Each row is followed by its class.
24  -33  -3  22  -9  -15  -7  -74  56  30  -50  44  -29  -35  32  69  2  -59  62  -6  -28  -30  75  26  14  0  4  -23  -36  -44  10  29  -26  -17
<161>
-12  -18  -24  -22  20  -45  -19  33  -9  9  -38  -23  -19  22  28  -2  9  15  12  21  -10  22  13  -10  -26  6  -1  23  -30  -19  34  1  -6  -19
<47>
-26  0  -22  -42  43  -50  -35  73  -21  66  -27  -1  -6  -21  0  -34  42  -32  29  22  -20  13  31  -34  -23  14  3  16  1  -5  67  -2  -21  -42
<47>
-4  10  5  -22  -20  31  1  -4  1  -2  8  10  2  -13  0  25  -15  23  3  17  -25  24  -17  -10  0  11  0  32  -2  12  17  -1  -7  -8
<27>
-8  4  13  -32  6  -18  -2  31  -4  58  -5  21  28  -22  -16  -1  -8  17  48  -9  -20  17  -76  44  -18  0  -23  34  16  -20  -5  -19  15  14
<64>
-16  13  -19  22  41  -7  -20  33  7  11  -30  8  9  -16  2  -11  -15  -41  26  -15  -4  62  -35  -10  -33  9  -10  30  13  27  -19  32  12  19
<143>
-21  11  -27  -26  17  -2  20  21  25  7  -13  16  11  -16  -19  -6  -20  -10  9  -19  -2  -11  -27  -13  -1  27  -39  -11  2  6  -35  -7  -13  17
<37>
2  5  -23  -14  3  11  -13  48  15  20  -4  -5  4  -22  -15  -2  -6  11  1  -10  18  28  -77  -2  1  24  0  -28  -15  0  -17  -48  -3  15
<47>
-16  -8  11  9  -33  8  11  60  5  -76  -43  -25  13  4  -14  74  -27  4  -7  -1  11  -11  -52  -30  24  -6  -2  30  6  4  31  -65  35  27
<37>
8  15  56  0  -37  -33  -16  45  3  2  1  -72  25  19  -6  34  26  -17  11  -33  -35  10  -39  42  -1  -40  59  47  -22  5  60  29  19  -34
<27>
-6  22  13  28  0  27  -19  36  -21  25  15  14  7  -31  2  1  -12  -4  15  14  -8  4  -23  5  6  12  0  21  29  5  1  7  15  19
<80>
-38  11  -6  -7  -13  -42  -16  3  -3  6  -15  33  24  8  -8  13  -8  8  5  -20  -2  16  -50  -2  -18  -3  -30  -15  17  -37  20  -18  25  26
<77>
27  -38  26  7  4  -14  7  16  -39  -12  -31  -54  -17  32  6  6  -2  12  29  -21  -24  -1  46  59  -23  -12  -9  45  -10  -14  19  11  19  -9
<64>
-24  15  -19  6  20  -40  11  36  39  21  -49  10  6  11  15  16  -20  -14  18  -15  -13  31  -98  -11  -36  33  14  -7  -10  -3  -2  -15  18  -14
<21>
-21  -13  -15  -3  -6  0  -1  27  16  24  -4  18  30  -8  -25  -7  -14  -7  27  -27  0  48  -65  -32  -34  36  -24  6  13  -17  9  -25  -10  9
<21>
-9  15  0  -5  10  11  -5  15  -16  2  0  10  10  -11  -8  -8  -15  -9  10  12  2  14  -19  -3  -4  16  2  17  27  21  -4  4  10  8
<47>
-18  5  7  -12  -14  11  19  28  8  59  7  10  7  -11  5  0  -12  -18  22  -24  -25  17  -40  2  -24  32  -6  -24  8  35  -15  -13  -9  -13
<77>
3  -21  -8  -22  -6  -2  2  32  5  87  -13  5  -2  -33  10  9  -21  34  53  -20  -31  20  -39  12  -20  -19  -9  -15  -16  -27  -28  -42  2  2
<77>
-16  9  14  -2  1  35  8  11  -8  -5  8  -1  -1  -18  8  7  -20  -19  5  7  -8  12  11  -8  -4  9  0  22  21  40  -7  9  -9  1
<143>
-5  -16  18  -32  19  -5  9  -5  -4  21  -29  -1  4  17  18  45  -23  -10  25  -14  -43  39  -25  -16  -20  8  -23  1  -27  -17  -41  -38  16  12
<143>
5  -1  12  -43  10  -1  0  -15  31  26  -3  -24  53  -11  -13  -2  -37  -48  19  27  20  -17  -69  32  37  -19  30  8  -2  -24  -4  15  -33  -20
<21>
-6  -31  9  -8  3  50  -17  -17  24  50  48  87  -43  -22  -15  34  23  -17  66  -19  -32  -56  66  44  33  36  -27  -17  37  -45  31  10  16  28
<47>
22  20  -20  -21  -30  82  -11  25  4  114  35  33  -1  -51  -71  -15  44  3  -1  -9  -32  -19  1  -30  -20  0  18  46  1  51  -3  -30  -67  3
<161>
-7  -27  -5  -2  35  -10  -5  8  2  59  -16  34  -8  11  12  9  10  -18  49  -15  -27  19  -18  -8  -32  -8  -14  15  1  -3  -24  6  32  16
<143>
-28  8  17  -10  -10  6  -4  29  1  -19  5  22  27  -45  -19  10  -20  -34  17  -1  -22  53  -43  -33  -22  44  -31  -12  29  8  20  -22  24  -6
<64>
-25  -50  15  -86  4  46  17  -16  29  -54  45  8  14  -8  12  22  11  -5  67  -1  10  27  14  -21  75  63  -74  -4  11  24  -6  18  10  19
<21>
-55  15  3  -22  -11  74  -21  22  -38  -7  15  8  -9  0  -32  7  -25  -58  -29  51  1  -56  81  -53  34  13  29  2  71  56  96  2  15  -18
<37>
-10  9  2  15  4  20  -15  27  -9  17  6  0  5  -23  0  -1  -19  -9  11  11  0  -7  -16  3  14  -5  9  22  22  1  0  10  5  10
<80>
-15  9  8  -9  -1  11  1  11  -18  1  0  4  16  -13  -3  5  -17  -3  9  6  -3  4  10  -3  10  8  -18  13  18  12  2  6  7  14
<37>
-3  19  12  12  1  11  -9  8  -7  -13  10  -2  11  -17  8  5  -20  9  19  29  -8  -8  21  -2  12  3  -2  18  26  -1  4  19  0  5
<87>
-13  -16  -6  -26  36  -55  15  47  8  -33  -54  -48  15  -43  -30  -9  3  -60  25  -47  -46  44  17  -23  -46  -21  -10  50  0  5  -6  26  25  -45
<21>
-18  -14  -18  -31  11  -2  -4  -10  -24  15  -51  -8  11  6  -18  0  -14  14  9  -7  1  18  10  -41  -9  -1  -21  1  3  -24  3  -54  -14  10
<64>
-3  27  9  10  14  17  -2  19  -23  15  -18  4  0  -15  8  5  -9  -23  7  18  -6  -12  26  9  13  20  0  12  18  29  9  16  1  5
<37>
-10  6  15  8  11  -4  2  19  -23  13  -2  10  3  -3  5  -9  -5  1  17  18  -8  -3  -1  26  -8  12  -3  26  31  6  21  11  13  0
<64>
-6  5  0  10  0  17  0  17  -5  11  11  19  2  -19  -15  0  -11  -1  5  7  -8  -3  0  9  3  -2  9  29  29  3  20  12  -6  -1
<27>
13  16  -29  -13  36  -34  -44  64  6  -18  -11  -28  19  -24  -12  -15  79  -6  -57  64  9  16  -31  -36  20  -44  13  63  -46  6  38  22  -12  -5
<37>
17  44  33  -2  15  -24  2  -5  -23  2  -60  4  18  35  13  25  -22  21  97  -8  -31  -25  -43  -16  -34  -21  5  83  11  2  6  17  27  15
<143>
-11  19  8  -1  3  0  -20  25  -23  8  -10  -3  4  1  5  3  6  4  19  -1  0  9  -1  20  12  -1  -3  23  20  16  34  11  9  13
<77>
-3  24  19  -4  0  -1  9  -7  -9  12  9  19  11  -23  -3  9  -26  -14  29  1  -16  -1  10  20  7  1  12  18  25  27  -7  18  4  -4
<161>
-12  11  -2  -3  11  -3  -9  13  -22  7  -17  11  4  -6  1  1  -2  13  18  16  -2  2  11  0  -2  -3  -9  27  32  20  10  -2  20  6
<87>
-23  3  -28  2  13  26  -19  14  39  -44  17  -3  -23  -49  22  8  -50  4  -3  45  1  0  28  -65  35  23  25  -80  -7  -56  26  -13  1  -24
<21>
-13  -5  -3  3  24  -19  3  28  -5  48  15  30  -3  -16  12  0  -36  20  6  16  -18  21  -35  64  -6  -13  9  18  20  -30  -6  7  18  0
<27>
7  34  -20  27  22  25  3  49  55  -33  0  -4  -51  15  6  14  39  -34  -52  26  7  -49  -38  57  19  26  61  43  -10  79  29  47  -10  -23
<47>
16  16  24  -9  13  45  61  -21  41  5  -16  -1  -21  -53  -25  29  -10  -63  42  -80  -60  -60  34  -11  14  14  3  -18  2  35  -89  -2  -12  -24
<80>
-10  -89  9  -32  -22  -19  -24  52  27  -10  61  -7  13  7  -12  12  70  -25  12  -11  13  -8  -21  -3  30  14  -63  -21  -29  -56  42  -7  5  11
<80>
-19  11  4  -7  18  13  3  22  -12  15  -8  -2  2  -18  3  -1  -21  -8  14  10  -14  9  10  13  4  13  8  29  29  9  6  14  11  -4
<21>
-24  32  17  10  18  -5  4  11  -8  10  0  8  2  -4  25  9  -30  -3  3  12  -9  -4  -7  16  1  -5  14  14  21  3  -13  11  1  10
<143>
-21  9  -8  -11  16  -3  -13  16  -6  19  -7  2  3  -2  -2  -6  -13  -6  7  -2  0  9  2  25  6  -6  0  13  11  11  18  20  14  5
<37>
8  8  5  -27  36  45  13  -22  -10  -49  40  6  -12  -9  17  -32  -41  44  73  27  1  7  32  -26  28  13  6  29  33  41  -10  48  5  -12
<47>
6  10  3  7  4  6  3  5  -22  19  -15  3  -1  -17  4  -1  1  31  27  -5  -7  -5  32  11  -3  -2  -15  23  21  10  -15  -8  -2  12
<87>
-33  -1  -13  -37  -3  -16  -10  12  12  -19  -8  -1  7  -7  -11  1  12  -14  -5  -15  -13  39  -24  -40  -22  29  -18  -24  -7  -2  31  -10  28  -22
<21>
-11  17  15  -9  16  7  0  9  -29  5  -1  9  10  1  -2  -11  -32  10  18  21  -2  -1  -12  34  1  14  -6  23  37  2  18  2  10  4
<64>
-14  17  -6  6  20  -5  -11  27  -6  12  -5  1  11  1  -4  -4  -14  -9  -6  6  10  -2  -14  31  16  0  -1  12  13  3  7  17  6  19
<37>
18  -34  -17  -25  22  -82  3  -54  18  14  -66  76  20  -26  30  29  11  -12  41  52  12  -9  -55  1  -16  -12  -40  0  -29  -75  1  -24  -2  -12
<47>
-10  -51  -34  -51  -29  7  5  17  40  -64  -62  -53  -12  9  21  36  7  -35  18  39  22  -22  31  -94  15  43  -21  2  -49  17  42  -19  -61  -32
<47>
32  -10  5  60  29  12  -9  29  28  -47  101  20  -13  -17  -14  -34  10  30  -15  -20  5  19  -29  53  18  -11  11  -31  1  -39  6  30  4  7
<77>
-17  7  5  -1  15  16  1  15  3  -8  4  16  -4  -26  15  13  -24  -1  14  4  -5  29  -22  26  -1  -4  -7  31  19  28  -18  16  22  15
<143>
8  9  15  17  -1  -14  8  -13  18  -18  48  18  23  -23  36  -2  -5  49  5  34  6  27  -29  57  17  1  -24  42  4  -6  -34  46  -20  20
<87>
-27  28  34  -49  11  -64  21  10  -75  61  -40  -4  59  -5  15  6  -16  36  -11  23  -5  20  -8  1  0  -7  -32  19  20  -30  -30  -89  -33  9
<87>
-55  -27  -38  -98  11  14  -28  1  14  29  -44  -28  -15  1  -15  16  -17  -5  26  -6  17  -37  46  -26  42  -48  6  -3  -2  -12  38  -35  -18  -2
<143>
-4  23  4  -5  8  -6  -9  17  -13  -1  9  9  11  -14  -16  4  -20  -17  1  12  -10  5  0  16  5  2  6  16  18  14  2  9  11  5
<161>
-2  12  3  34  10  -54  -15  25  -3  37  -28  41  34  -2  -42  8  1  -5  21  -48  13  -16  -58  64  -14  -6  -26  26  29  -86  -4  -29  -10  59
<47>
41  -49  4  89  -34  100  13  -86  7  16  -14  21  -25  18  7  30  -62  45  68  -52  10  22  0  -53  -14  -17  61  -7  2  -2  -1  -48  -30  0
<80>
-45  -4  4  -4  38  -35  10  -10  -2  -16  -5  42  21  5  -9  9  -14  -39  -10  -13  -7  24  -26  -34  -14  -17  -12  -9  33  -15  -23  -15  36  13
<143>
-18  -6  -33  -31  2  0  -26  51  -1  46  -21  -12  19  7  0  -4  -30  42  26  -3  9  65  -70  -13  -16  19  -27  10  -23  -8  9  -33  -10  26
<37>
-27  3  -6  -49  0  -26  3  20  -9  -7  3  -4  0  23  1  -4  -10  60  -8  20  -19  -1  -30  -3  -20  8  -22  15  -10  -30  26  -30  3  -6
<64>
-16  11  10  -2  11  11  -1  -8  0  -19  1  8  -7  -10  15  12  -13  -10  2  1  -1  9  5  17  5  -7  1  12  13  22  -2  18  15  5
<143>
-16  22  -3  7  7  6  -14  18  -14  0  -8  -6  -3  5  11  3  -9  10  4  21  -7  -2  19  16  1  9  -2  31  25  26  6  24  14  11
<87>
-6  -11  -20  -21  -8  -27  -39  60  -2  35  -14  -51  37  34  -6  -9  38  -14  -30  10  6  55  -78  -32  -17  3  -10  3  -48  -3  16  -14  -21  11
<77>
